Here is a tiny trained network, its code and every weight. The questions are about switching its units off for an input and a target symbol, where a switched-off unit gives its printed mean instead of its output.

import numpy as np


def w(rows, s, z=0):
    codes = np.array(rows[::2]) - 128.0
    scale = np.full(codes.shape[1], s)
    scale[-1] = z or s
    return codes * scale


def softmax(a):
    e = np.exp(a - a.max(-1, keepdims=True))
    return e / e.sum(-1, keepdims=True)


def log_softmax(a):
    a = a - a.max(-1, keepdims=True)
    return a - np.log(np.exp(a).sum(-1, keepdims=True))


def net(x, mask):
    ids = ['Δαζθξω'.index(c) for c in x.split()]
    T = len(ids)
    res = E[ids] + P[:T]
    u = 0
    for l in range(2):
        r = res
        for j in range(3):
            rows = slice(4 * j, 4 * j + 4)
            q, k, v = (r @ M[l][rows].T for M in (Q, K, V))
            z = softmax(np.where(np.tri(T) > 0, q @ k.T / 4**0.5, -1e9)) @ v
            o = O[l][rows]
            res = res + np.where(mask[u + j], z, o[:, -1]) @ o[:, :-1]
        u += 3
    return log_softmax(res[-1] @ U[:, :-1].T + U[:, -1])


Q, K, V, O = {}, {}, {}, {}
E = w([
[151,159,180,159,128,201,191,64],'Δ',
[125,208,161,151,109,135,146,66],'α',
[123,10,122,157,140,174,218,155],'ζ',
[119,84,131,94,142,107,56,123],'θ',
[184,135,116,93,107,185,123,62],'ξ',
[59,125,195,74,128,250,137,99],'ω',
],0.02)
P = w([
[198,96,253,136,69,211,64,35],'0',
[94,64,145,175,234,136,134,79],'1',
[51,69,102,104,195,85,160,78],'2',
[19,129,59,183,146,69,158,60],'3',
[84,104,74,129,157,108,193,75],'4',
[75,87,65,122,187,114,167,114],'5',
[107,85,68,67,156,108,174,145],'6',
[122,81,60,50,130,100,170,191],'7',
[88,147,62,104,106,108,151,200],'8',
[90,147,65,175,127,130,131,199],'9',
],0.0055)
Q[0] = w([
[99,144,122,106,178,207,212,95],'0.h1',
[101,114,123,77,148,128,159,148],'0.h1',
[88,112,134,145,133,155,150,129],'0.h1',
[114,115,186,170,68,196,83,197],'0.h1',
[220,178,180,104,19,113,2,68],'0.h2',
[144,80,90,74,23,94,190,96],'0.h2',
[116,164,171,130,78,97,67,155],'0.h2',
[93,203,166,72,162,118,120,131],'0.h2',
[70,53,74,240,128,157,177,170],'0.h3',
[183,41,239,83,156,138,107,69],'0.h3',
[169,127,92,68,147,153,170,75],'0.h3',
[99,123,113,49,130,156,230,196],'0.h3',
],0.0068)
K[0] = w([
[102,88,137,144,29,148,119,174],'0.h1',
[83,103,70,169,143,170,138,64],'0.h1',
[163,104,89,152,165,148,147,141],'0.h1',
[188,176,130,166,147,86,87,152],'0.h1',
[131,133,32,135,179,86,211,136],'0.h2',
[250,39,157,65,77,109,75,88],'0.h2',
[110,125,112,111,254,121,166,138],'0.h2',
[50,104,8,143,152,190,137,165],'0.h2',
[84,94,152,203,227,112,255,139],'0.h3',
[142,114,129,38,145,212,115,53],'0.h3',
[88,145,171,188,144,127,99,216],'0.h3',
[119,25,102,131,106,105,179,135],'0.h3',
],0.0078)
V[0] = w([
[113,131,178,100,171,116,114,127],'0.h1',
[138,97,191,128,130,125,130,123],'0.h1',
[77,120,69,131,94,145,144,217],'0.h1',
[81,94,140,88,161,161,63,77],'0.h1',
[145,139,43,166,100,46,111,178],'0.h2',
[101,174,200,156,229,107,43,143],'0.h2',
[109,79,130,64,48,91,38,38],'0.h2',
[162,53,134,96,126,129,159,216],'0.h2',
[163,186,228,91,134,128,81,137],'0.h3',
[122,109,85,48,211,200,51,70],'0.h3',
[145,172,114,116,77,53,149,182],'0.h3',
[87,131,206,88,150,2,157,148],'0.h3',
],0.0081)
O[0] = w([
[134,146,196,184,132,72,103,165,136],'0.h1',
[185,117,74,50,35,117,142,102,152],'0.h1',
[202,126,73,58,67,210,166,158,71],'0.h1',
[121,232,130,154,58,14,64,85,185],'0.h1',
[82,54,143,154,138,152,116,144,5],'0.h2',
[99,109,138,13,84,143,34,89,107],'0.h2',
[70,252,151,116,186,127,91,127,174],'0.h2',
[146,135,151,91,128,215,211,75,77],'0.h2',
[92,133,126,141,140,134,178,14,140],'0.h3',
[88,179,112,213,71,104,117,145,197],'0.h3',
[188,1,116,143,232,224,138,181,41],'0.h3',
[184,102,155,151,209,156,175,141,65],'0.h3',
],0.0068,0.014)
Q[1] = w([
[77,139,71,132,108,144,134,155],'1.h1',
[111,140,212,120,124,86,107,137],'1.h1',
[67,147,61,92,142,113,136,54],'1.h1',
[99,161,146,107,90,192,97,137],'1.h1',
[121,117,86,136,156,147,114,176],'1.h2',
[107,176,117,156,49,120,101,107],'1.h2',
[130,65,185,99,118,2,199,145],'1.h2',
[122,204,101,117,130,42,38,130],'1.h2',
[213,40,114,91,126,209,153,190],'1.h3',
[130,89,155,195,137,163,199,138],'1.h3',
[177,159,96,84,106,101,93,168],'1.h3',
[142,106,101,117,110,194,179,68],'1.h3',
],0.0095)
K[1] = w([
[105,59,167,131,74,228,171,42],'1.h1',
[167,125,71,101,91,111,66,137],'1.h1',
[131,87,171,185,60,162,137,180],'1.h1',
[102,151,136,122,124,200,84,80],'1.h1',
[148,172,196,200,174,213,232,157],'1.h2',
[136,148,79,140,59,139,139,154],'1.h2',
[107,247,159,97,111,104,13,209],'1.h2',
[187,101,36,63,136,210,187,177],'1.h2',
[111,139,204,153,188,29,162,1],'1.h3',
[175,88,98,168,154,96,108,71],'1.h3',
[92,130,119,61,145,176,161,121],'1.h3',
[21,174,99,102,96,40,123,64],'1.h3',
],0.0082)
V[1] = w([
[138,141,118,151,122,178,107,77],'1.h1',
[197,150,79,187,163,66,134,124],'1.h1',
[119,217,127,116,172,168,145,141],'1.h1',
[151,160,94,122,18,97,131,125],'1.h1',
[145,139,196,146,187,147,107,111],'1.h2',
[41,78,154,133,137,111,125,195],'1.h2',
[130,88,154,202,149,166,115,91],'1.h2',
[170,100,107,34,130,245,95,100],'1.h2',
[147,146,149,201,209,111,210,173],'1.h3',
[2,164,156,100,172,183,152,165],'1.h3',
[124,103,229,145,107,99,184,160],'1.h3',
[124,143,124,107,176,37,65,175],'1.h3',
],0.0093)
O[1] = w([
[73,33,93,117,118,103,157,124,158],'1.h1',
[164,107,58,42,139,175,102,163,143],'1.h1',
[124,132,163,102,204,53,184,75,173],'1.h1',
[149,171,88,66,136,105,177,141,252],'1.h1',
[111,139,122,118,131,92,53,99,100],'1.h2',
[143,153,203,186,115,98,83,155,81],'1.h2',
[91,137,171,81,121,150,122,138,76],'1.h2',
[31,118,72,133,105,133,180,122,16],'1.h2',
[167,126,140,81,225,124,103,64,65],'1.h3',
[71,70,213,218,142,21,202,138,142],'1.h3',
[220,109,223,115,106,131,101,100,112],'1.h3',
[143,254,98,202,156,97,114,150,169],'1.h3',
],0.0076,0.028)
U = w([
[111,143,151,195,101,212,114,211,255],'Δ',
[131,116,140,142,114,194,154,174,99],'α',
[130,99,172,114,231,125,135,81,76],'ζ',
[100,59,125,110,113,157,155,89,129],'θ',
[79,49,119,185,101,106,205,132,118],'ξ',
[35,118,3,157,220,188,184,117,131],'ω',
],0.0049,0.0026)

Each question gives the input, a string of symbols that net reads in full, and the target symbol t.
The units are the heads (4 rows each of Q, K, V and O). Each row of codes is followed by its name. A weight is (code - 128) times the scale printed after its matrix; where a second scale follows, it is the last column's (O and U).
mask holds one flag per head, layer by layer. A switched-off head (its flag False) gives its mean, the last column of its rows in O, instead of its output. The means were averaged over made-up inputs and are rounded, as every weight is.
A unit's drop is (log p(t) with every unit on - log p(t) with that unit switched off) / (log p(t) with every unit on - log p(t) with every unit switched off).
The circuit of an input: a set's keep is (log p(t) with only the set's units on - log p(t) with every unit switched off) / (log p(t) with every unit on - log p(t) with every unit switched off). Starting from all 6 units, units are removed one at a time, each time the one whose removal leaves the highest keep (on an exact tie, the one counted first), for as long as the keep stays at least 0.8.
circuit, biggest first: the units of the circuit, biggest drop first
unit that matters most: the unit with the biggest drop
which heads matter: for each layer, one digit per head in row order, 1 if its drop is at least 0.15 and else 0, layers parted by /
input α ξ ζ α, target Δ: circuit, biggest first	[1.h1, 1.h2]
input ξ ξ Δ α Δ ξ, target ω: circuit, biggest first	[1.h3, 1.h2]
input ω ξ α α Δ Δ, target ζ: which heads matter	101 / 011
input α θ ω θ ξ ξ ω ζ θ, target Δ: circuit, biggest first	[1.h1, 1.h2, 0.h3]
input ξ ξ ζ ω ω α, target ζ: circuit, biggest first	[1.h3, 0.h3]
input ζ α ξ ξ θ, target θ: circuit, biggest first	[1.h3, 0.h2, 0.h1, 1.h2]
input ω α α α α, target ζ: unit that matters most	0.h3
input ζ α α Δ ω, target θ: circuit, biggest first	[1.h3, 0.h2, 0.h3, 0.h1]
input ξ ξ Δ, target ω: which heads matter	000 / 101
input ξ θ α α Δ ω α, target ξ: which heads matter	000 / 001
input ζ Δ ξ ξ ξ α α, target θ: circuit, biggest first	[1.h3, 0.h2, 0.h1]
input α ξ ξ α ξ ζ ω, target Δ: circuit, biggest first	[0.h3, 1.h2]
input ζ θ Δ α ξ α ω ω, target θ: circuit, biggest first	[1.h3, 0.h3, 0.h2, 0.h1]
input ζ ζ ω ζ Δ ω ξ θ, target θ: which heads matter	111 / 001
input ξ ω ζ ξ ξ ξ ω, target ζ: circuit, biggest first	[1.h3, 0.h3]
input ζ Δ ω Δ ξ θ Δ, target θ: circuit, biggest first	[1.h3, 0.h2, 0.h1]
input α θ ξ ζ, target Δ: circuit, biggest first	[1.h1, 1.h2, 0.h3]
input θ Δ Δ, target Δ: which heads matter	100 / 101
input α α ζ ζ α θ, target Δ: which heads matter	011 / 110
input α α θ ξ ω ω θ, target ξ: which heads matter	000 / 001
input ω Δ ζ ζ ξ ξ Δ ξ, target ω: unit that matters most	0.h2
input ω ξ ξ ξ ξ ξ Δ ω Δ Δ, target ξ: unit that matters most	1.h3
input ξ θ Δ α Δ ξ ξ θ, target ω: which heads matter	000 / 011
input Δ Δ ξ α Δ Δ θ α, target Δ: which heads matter	110 / 111
